Below are the code and all the weights of a small trained network. Each question names an input and a target symbol and asks about switching units off, where a switched-off unit gives its printed mean instead of its output.

import numpy as np


def w(rows, s, z=0):
    codes = np.array(rows[::2]) - 128.0
    scale = np.full(codes.shape[1], s)
    scale[-1] = z or s
    return codes * scale


def norm(h):
    return h / np.sqrt((h * h).mean(-1, keepdims=True) + 1e-5)


def f(y):
    return y / 2 * (1 + np.tanh(0.7978845608 * (y + 0.044715 * y**3)))


def softmax(a):
    e = np.exp(a - a.max(-1, keepdims=True))
    return e / e.sum(-1, keepdims=True)


def log_softmax(a):
    a = a - a.max(-1, keepdims=True)
    return a - np.log(np.exp(a).sum(-1, keepdims=True))


def net(x, mask):
    ids = ['αβγδεζθλμξπφψω'.index(c) for c in x.split()]
    T = len(ids)
    res = E[ids] + P[:T]
    u = 0
    for l in range(2):
        q, k, v = (norm(res) @ M[l].T for M in (Q, K, V))
        z = softmax(np.where(np.tri(T) > 0, q @ k.T / 2**0.5, -1e9)) @ v
        res = res + np.where(mask[u], z, O[l][:, -1]) @ O[l][:, :-1]
        u += 1
        y = f(norm(res) @ A[l][:, :-1].T + A[l][:, -1])
        res = res + np.where(mask[u : u + 12], y, B[l][:, -1]) @ B[l][:, :-1]
        u += 12
    return log_softmax(norm(res)[-1] @ U[:, :-1].T + U[:, -1])


Q, K, V, O, A, B = {}, {}, {}, {}, {}, {}
E = w([
[144,84,92],'α',
[164,151,161],'β',
[157,67,42],'γ',
[154,68,134],'δ',
[129,130,52],'ε',
[114,117,47],'ζ',
[35,128,125],'θ',
[80,101,150],'λ',
[204,114,61],'μ',
[75,107,121],'ξ',
[123,184,105],'π',
[88,104,89],'φ',
[119,119,180],'ψ',
[94,2,82],'ω',
],0.021)
P = w([
[97,239,159],'0',
[88,160,100],'1',
[139,146,197],'2',
[91,151,99],'3',
[141,146,196],'4',
[115,95,2],'5',
],0.0095)
Q[0] = w([
[199,252,224],'0.h0',
[8,128,111],'0.h0',
],0.0047)
K[0] = w([
[239,203,168],'0.h0',
[1,13,122],'0.h0',
],0.005)
V[0] = w([
[83,76,168],'0.h0',
[90,3,149],'0.h0',
],0.0032)
O[0] = w([
[226,56,255,73],'0.h0',
[76,57,70,252],'0.h0',
],0.0055,0.00036)
A[0] = w([
[175,119,197,55],'0.n0',
[40,136,108,253],'0.n1',
[137,74,86,120],'0.n2',
[153,181,201,134],'0.n3',
[55,155,132,74],'0.n4',
[144,97,113,133],'0.n5',
[254,107,150,199],'0.n6',
[123,127,123,140],'0.n7',
[142,169,74,84],'0.n8',
[149,41,114,129],'0.n9',
[107,198,117,103],'0.n10',
[224,72,85,124],'0.n11',
],0.016,0.0033)
B[0] = w([
[134,124,237,134],'0.n0',
[215,52,217,254],'0.n1',
[75,213,118,224],'0.n2',
[2,61,88,149],'0.n3',
[209,192,186,154],'0.n4',
[111,213,134,160],'0.n5',
[207,185,105,158],'0.n6',
[90,106,191,137],'0.n7',
[32,182,50,192],'0.n8',
[158,133,219,214],'0.n9',
[93,29,178,163],'0.n10',
[112,194,147,210],'0.n11',
],0.0054,0.0083)
Q[1] = w([
[102,67,2],'1.h0',
[227,159,235],'1.h0',
],0.0047)
K[1] = w([
[171,144,156],'1.h0',
[159,255,134],'1.h0',
],0.0091)
V[1] = w([
[181,165,105],'1.h0',
[89,253,100],'1.h0',
],0.0053)
O[1] = w([
[41,254,33,1],'1.h0',
[90,161,168,201],'1.h0',
],0.0049,0.0012)
A[1] = w([
[34,150,245,103],'1.n0',
[34,173,131,232],'1.n1',
[154,71,105,79],'1.n2',
[196,168,67,147],'1.n3',
[106,212,226,6],'1.n4',
[111,132,73,126],'1.n5',
[59,41,151,101],'1.n6',
[99,2,118,155],'1.n7',
[202,242,120,134],'1.n8',
[154,57,143,185],'1.n9',
[4,117,71,52],'1.n10',
[165,92,125,182],'1.n11',
],0.0094,0.0021)
B[1] = w([
[108,89,2,207],'1.n0',
[173,113,160,232],'1.n1',
[171,136,92,132],'1.n2',
[69,82,81,160],'1.n3',
[119,71,79,164],'1.n4',
[154,72,146,175],'1.n5',
[143,199,83,201],'1.n6',
[161,206,71,217],'1.n7',
[112,136,70,173],'1.n8',
[179,141,69,162],'1.n9',
[129,159,210,254],'1.n10',
[146,180,60,135],'1.n11',
],0.0061,0.0054)
U = w([
[178,133,142,212],'α',
[123,69,152,77],'β',
[192,92,122,158],'γ',
[58,72,119,207],'δ',
[212,79,6,128],'ε',
[128,49,120,77],'ζ',
[116,53,91,221],'θ',
[77,149,252,171],'λ',
[170,171,80,178],'μ',
[122,176,112,2],'ξ',
[144,237,123,170],'π',
[92,157,140,47],'φ',
[168,92,141,41],'ψ',
[24,160,90,94],'ω',
],0.016,0.0041)

Each question gives the input, a string of symbols that net reads in full, and the target symbol t.
The units are the heads (2 rows each of Q, K, V and O) and the neurons (one row each of A and B). Each row of codes is followed by its name. A weight is (code - 128) times the scale printed after its matrix; where a second scale follows, it is the last column's (O, A, B and U).
mask holds one flag per unit, layer by layer, with each layer's heads first. A switched-off unit (its flag False) gives its mean, the last column of its rows in O or B, instead of its output. The means were averaged over made-up inputs and are rounded, as every weight is.
A unit's drop is (log p(t) with every unit on - log p(t) with that unit switched off) / (log p(t) with every unit on - log p(t) with every unit switched off).
The circuit of an input: a set's keep is (log p(t) with only the set's units on - log p(t) with every unit switched off) / (log p(t) with every unit on - log p(t) with every unit switched off). Starting from the 12 units with the biggest drops (on a tie, the unit counted first), units are removed one at a time, each time the one whose removal leaves the highest keep (on an exact tie, the one counted first), for as long as the keep stays at least 0.8.
circuit, biggest first: the units of the circuit, biggest drop first
unit that matters most: the unit with the biggest drop
k most important neurons: the k neurons with the biggest drops, biggest first
top k neurons in layer l: the k neurons of layer l with the biggest drops, biggest first
drop of u: that unit's drop, to one decimal
input μ ζ π, target ω: circuit, biggest first	[1.n0 0.n3]
input α δ ζ α, target ω: unit that matters most	0.n2
input μ ζ ζ δ, target ω: circuit, biggest first	[0.n1 0.n2]
input ω ψ ζ ε ω π, target ε: circuit, biggest first	[0.n2 0.n11]
input ζ ζ ω π, target ε: circuit, biggest first	[1.n0 0.n2 0.n10]
input ζ ω ω, target ε: circuit, biggest first	[1.n7 1.n6]
input λ ζ ζ ζ ψ, target δ: circuit, biggest first	[1.n0 0.n3]
input ζ ζ ω ψ, target ε: circuit, biggest first	[1.n0 0.n9 0.n2]
input β ζ ζ ζ, target ω: top 3 neurons in layer 1	[1.n10 1.n0 1.n4]
input ζ ζ δ ζ π, target ω: top 2 neurons in layer 1	[1.n0 1.n6]
input ζ ψ ζ ω β ψ, target ε: 2 most important neurons	[1.n0 1.n10]
input ζ ζ ζ ζ, target ω: 4 most important neurons	[0.n9 0.n8 1.n10 1.n0]
input β α φ ζ α, target π: 2 most important neurons	[0.n6 0.n1]
input β α ζ β, target ω: unit that matters most	0.n1
input α ζ ω φ β, target θ: top 2 neurons in layer 1	[1.n0 1.n7]
input ζ φ ψ, target δ: top 3 neurons in layer 0	[0.n3 0.n0 0.n1]
input ζ μ ψ ζ α, target π: drop of 0.n0	0.0
input ω ω φ φ, target ε: drop of 0.n1	0.3
input α ζ ζ δ β, target θ: drop of 1.n0	0.6
input ω ω ω θ, target ε: top neuron in layer 0	[0.n9]
input ξ ω ζ ω ζ, target λ: drop of 0.n2	0.7
